Below is a small trained network, with its code and all its weights. Each question gives an input and a target symbol and asks what happens when units are switched off, that is, made to give their printed mean instead of their output.

import numpy as np


def w(rows, s, z=0):
    codes = np.array(rows[::2]) - 128.0
    scale = np.full(codes.shape[1], s)
    scale[-1] = z or s
    return codes * scale


def norm(h):
    return h / np.sqrt((h * h).mean(-1, keepdims=True) + 1e-5)


def f(y):
    return y / 2 * (1 + np.tanh(0.7978845608 * (y + 0.044715 * y**3)))


def softmax(a):
    e = np.exp(a - a.max(-1, keepdims=True))
    return e / e.sum(-1, keepdims=True)


def log_softmax(a):
    a = a - a.max(-1, keepdims=True)
    return a - np.log(np.exp(a).sum(-1, keepdims=True))


def net(x, mask):
    ids = ['ΓΣαβδεηθλμξπτψω'.index(c) for c in x.split()]
    T = len(ids)
    res = E[ids] + P[:T]
    u = 0
    for l in range(3):
        q, k, v = (norm(res) @ M[l].T for M in (Q, K, V))
        z = softmax(np.where(np.tri(T) > 0, q @ k.T / 4**0.5, -1e9)) @ v
        res = res + np.where(mask[u], z, O[l][:, -1]) @ O[l][:, :-1]
        u += 1
        y = f(norm(res) @ A[l][:, :-1].T + A[l][:, -1])
        res = res + np.where(mask[u : u + 4], y, B[l][:, -1]) @ B[l][:, :-1]
        u += 4
    return log_softmax(norm(res)[-1] @ U[:, :-1].T + U[:, -1])


Q, K, V, O, A, B = {}, {}, {}, {}, {}, {}
E = w([
[174,94,101,161,150,162],'Γ',
[117,32,77,90,148,151],'Σ',
[66,93,108,140,193,231],'α',
[134,141,107,171,199,227],'β',
[159,113,145,141,160,205],'δ',
[139,117,51,190,159,191],'ε',
[193,113,40,192,136,149],'η',
[116,54,42,170,86,129],'θ',
[46,65,8,146,131,146],'λ',
[182,113,186,95,161,144],'μ',
[230,165,182,57,204,207],'ξ',
[143,77,62,128,54,61],'π',
[106,101,134,176,41,110],'τ',
[42,148,89,229,119,144],'ψ',
[123,116,253,6,96,63],'ω',
],0.0021)
P = w([
[173,72,106,117,60,250],'0',
[107,45,100,148,225,89],'1',
[34,143,167,135,93,218],'2',
[252,231,84,159,64,76],'3',
[86,107,111,148,222,22],'4',
[34,148,180,124,104,223],'5',
],0.0035)
Q[0] = w([
[162,190,122,128,71,127],'L0H1',
[157,227,165,91,2,254],'L0H1',
[82,95,166,136,111,169],'L0H1',
[163,148,92,150,145,55],'L0H1',
],0.0097)
K[0] = w([
[157,22,79,100,221,129],'L0H1',
[218,2,35,119,204,232],'L0H1',
[191,80,132,71,37,208],'L0H1',
[51,195,162,130,191,6],'L0H1',
],0.0054)
V[0] = w([
[142,81,122,1,65,66],'L0H1',
[190,116,193,122,229,193],'L0H1',
[106,37,190,197,64,94],'L0H1',
[126,133,184,23,151,125],'L0H1',
],0.0046)
O[0] = w([
[165,218,42,115,202,153,191],'L0H1',
[127,117,141,54,28,53,251],'L0H1',
[107,254,151,192,145,110,237],'L0H1',
[140,147,84,48,116,176,65],'L0H1',
],0.0055,0.0014)
A[0] = w([
[88,79,39,108,107,140,27],'L0N1',
[80,179,189,49,115,58,77],'L0N2',
[110,138,122,205,54,134,81],'L0N3',
[113,2,127,92,190,62,1],'L0N4',
],0.0053,0.0022)
B[0] = w([
[123,165,166,178,198,254,75],'L0N1',
[131,177,41,213,178,213,240],'L0N2',
[156,204,163,69,201,170,255],'L0N3',
[122,182,25,94,49,112,226],'L0N4',
],0.0048,0.00086)
Q[1] = w([
[43,45,144,122,164,236],'L1H1',
[64,198,194,147,45,176],'L1H1',
[224,133,82,118,81,5],'L1H1',
[33,169,85,17,122,255],'L1H1',
],0.0058)
K[1] = w([
[160,113,185,156,66,193],'L1H1',
[189,49,79,149,142,160],'L1H1',
[62,177,70,80,145,2],'L1H1',
[210,138,136,58,78,219],'L1H1',
],0.0068)
V[1] = w([
[201,165,143,150,110,83],'L1H1',
[3,127,139,118,135,184],'L1H1',
[89,167,158,125,100,119],'L1H1',
[184,72,99,153,127,137],'L1H1',
],0.0055)
O[1] = w([
[206,140,162,169,89,150,115],'L1H1',
[4,140,150,48,177,102,57],'L1H1',
[110,168,185,93,109,169,20],'L1H1',
[181,115,89,151,161,106,255],'L1H1',
],0.0048,0.00086)
A[1] = w([
[113,228,60,213,173,190,114],'L1N1',
[171,207,75,121,249,76,85],'L1N2',
[128,154,133,140,90,1,4],'L1N3',
[194,40,182,221,92,112,97],'L1N4',
],0.0048,0.0029)
B[1] = w([
[182,80,195,45,121,144,254],'L1N1',
[90,137,68,81,200,107,215],'L1N2',
[64,180,184,71,168,145,126],'L1N3',
[2,104,167,99,183,87,155],'L1N4',
],0.0058,0.0031)
Q[2] = w([
[100,1,171,123,96,177],'L2H1',
[178,61,106,163,182,202],'L2H1',
[175,96,74,191,95,24],'L2H1',
[62,88,188,98,130,227],'L2H1',
],0.0084)
K[2] = w([
[108,41,156,112,89,139],'L2H1',
[144,121,154,163,117,216],'L2H1',
[112,231,122,166,68,108],'L2H1',
[114,1,142,84,145,148],'L2H1',
],0.0094)
V[2] = w([
[116,189,70,159,80,113],'L2H1',
[138,122,167,21,110,111],'L2H1',
[136,169,95,142,181,84],'L2H1',
[118,125,95,125,165,3],'L2H1',
],0.004)
O[2] = w([
[44,89,130,77,122,189,54],'L2H1',
[202,123,44,93,94,98,251],'L2H1',
[130,61,139,135,188,222,129],'L2H1',
[147,2,129,159,87,233,147],'L2H1',
],0.0035,0.0014)
A[2] = w([
[224,130,147,59,88,192,41],'L2N1',
[156,134,199,241,37,93,80],'L2N2',
[210,176,78,93,175,202,3],'L2N3',
[212,150,3,136,99,102,123],'L2N4',
],0.0056,0.0046)
B[2] = w([
[101,46,81,214,128,56,186],'L2N1',
[97,78,3,132,206,147,163],'L2N2',
[54,43,163,41,69,123,181],'L2N3',
[64,189,179,192,147,216,254],'L2N4',
],0.0059,0.003)
U = w([
[35,62,183,174,146,46,10],'Γ',
[222,216,134,135,135,108,216],'Σ',
[117,28,131,47,60,122,124],'α',
[125,140,37,100,85,56,106],'β',
[99,186,143,73,67,71,149],'δ',
[138,157,89,1,197,165,110],'ε',
[193,89,73,183,213,114,122],'η',
[77,206,181,154,201,73,73],'θ',
[120,207,112,103,76,226,168],'λ',
[190,109,121,182,34,103,254],'μ',
[33,88,207,131,115,186,14],'ξ',
[99,71,45,158,156,124,75],'π',
[138,193,60,228,121,163,134],'τ',
[186,100,192,172,148,217,158],'ψ',
[199,73,181,107,137,100,251],'ω',
],0.0097,0.0027)

Each question gives the input, a string of symbols that net reads in full, and the target symbol t.
The units are the heads (4 rows each of Q, K, V and O) and the neurons (one row each of A and B). Each row of codes is followed by its name. A weight is (code - 128) times the scale printed after its matrix; where a second scale follows, it is the last column's (O, A, B and U).
mask holds one flag per unit, layer by layer, with each layer's heads first. A switched-off unit (its flag False) gives its mean, the last column of its rows in O or B, instead of its output. The means were averaged over made-up inputs and are rounded, as every weight is.
A unit's drop is (log p(t) with every unit on - log p(t) with that unit switched off) / (log p(t) with every unit on - log p(t) with every unit switched off).
The circuit of an input: a set's keep is (log p(t) with only the set's units on - log p(t) with every unit switched off) / (log p(t) with every unit on - log p(t) with every unit switched off). Starting from the 12 units with the biggest drops (on a tie, the unit counted first), units are removed one at a time, each time the one whose removal leaves the highest keep (on an exact tie, the one counted first), for as long as the keep stays at least 0.8.
circuit, biggest first: the units of the circuit, biggest drop first
most important unit: the unit with the biggest drop
k most important neurons: the k neurons with the biggest drops, biggest first
drop of u: that unit's drop, to one decimal
input Γ δ ω, target η: 2 most important neurons -> (L0N2, L2N2)
input ε τ ψ β ε ξ, target π: 3 most important neurons -> (L2N2, L1N4, L1N2)
input π τ θ λ, target Σ: 4 most important neurons -> (L0N3, L0N2, L2N4, L1N1)
input μ δ λ ω ξ, target ε: circuit, biggest first -> (L0H1, L2N3)
input ω Γ μ λ, target π: 3 most important neurons -> (L2N2, L1N2, L1N1)
input Σ α ψ ω μ ψ, target ε: 3 most important neurons -> (L0N1, L0N3, L2N4)
input Σ ω ω μ π, target ε: circuit, biggest first -> (L0H1, L1N1)
input δ ω ξ, target τ: 4 most important neurons -> (L1N4, L0N2, L1N2, L2N2)
input ε Σ ξ ω, target ξ: circuit, biggest first -> (L0N2, L2H1, L2N4, L2N3)
input ψ Γ ω θ, target π: circuit, biggest first -> (L2N2, L0H1, L1N1, L2H1)
input λ θ Σ, target θ: most important neuron -> (L0N1)
input ω λ ψ μ ξ μ, target α: 3 most important neurons -> (L2N3, L2N1, L1N1)
input ω ω β Γ, target λ: circuit, biggest first -> (L0H1, L2N4, L2N3)
input α τ η λ, target Σ: 4 most important neurons -> (L0N3, L2N4, L1N1, L0N2)
input Γ ω π ω, target λ: circuit, biggest first -> (L2N4, L2H1)
input α μ μ ψ μ ω, target δ: most important unit -> L1H1
input ε ε Σ ω λ, target ε: circuit, biggest first -> (L0H1, L2N1)
input λ θ ξ μ, target ω: 4 most important neurons -> (L2N4, L1N2, L2N2, L0N3)
input Γ λ θ, target η: 2 most important neurons -> (L2N2, L0N3)
input η α ψ ω ψ ε, target Γ: 2 most important neurons -> (L1N4, L0N2)
input π λ ω ψ Σ ω, target ω: most important neuron -> (L1N1)
input λ Γ ψ ω, target π: 2 most important neurons -> (L2N2, L0N2)
input θ ε Γ α ω δ, target Σ: 3 most important neurons -> (L1N1, L0N3, L2N4)
input Γ α μ, target η: drop of L0N2 -> 0.8
input θ ψ δ ω ε, target ε: drop of L1N1 -> 0.1
input ξ μ μ λ Γ α, target λ: drop of L2N1 -> 0.2
input τ η ω ω τ μ, target ψ: drop of L1N1 -> 0.0
input η μ π λ ω π, target Γ: most important unit -> L1N4
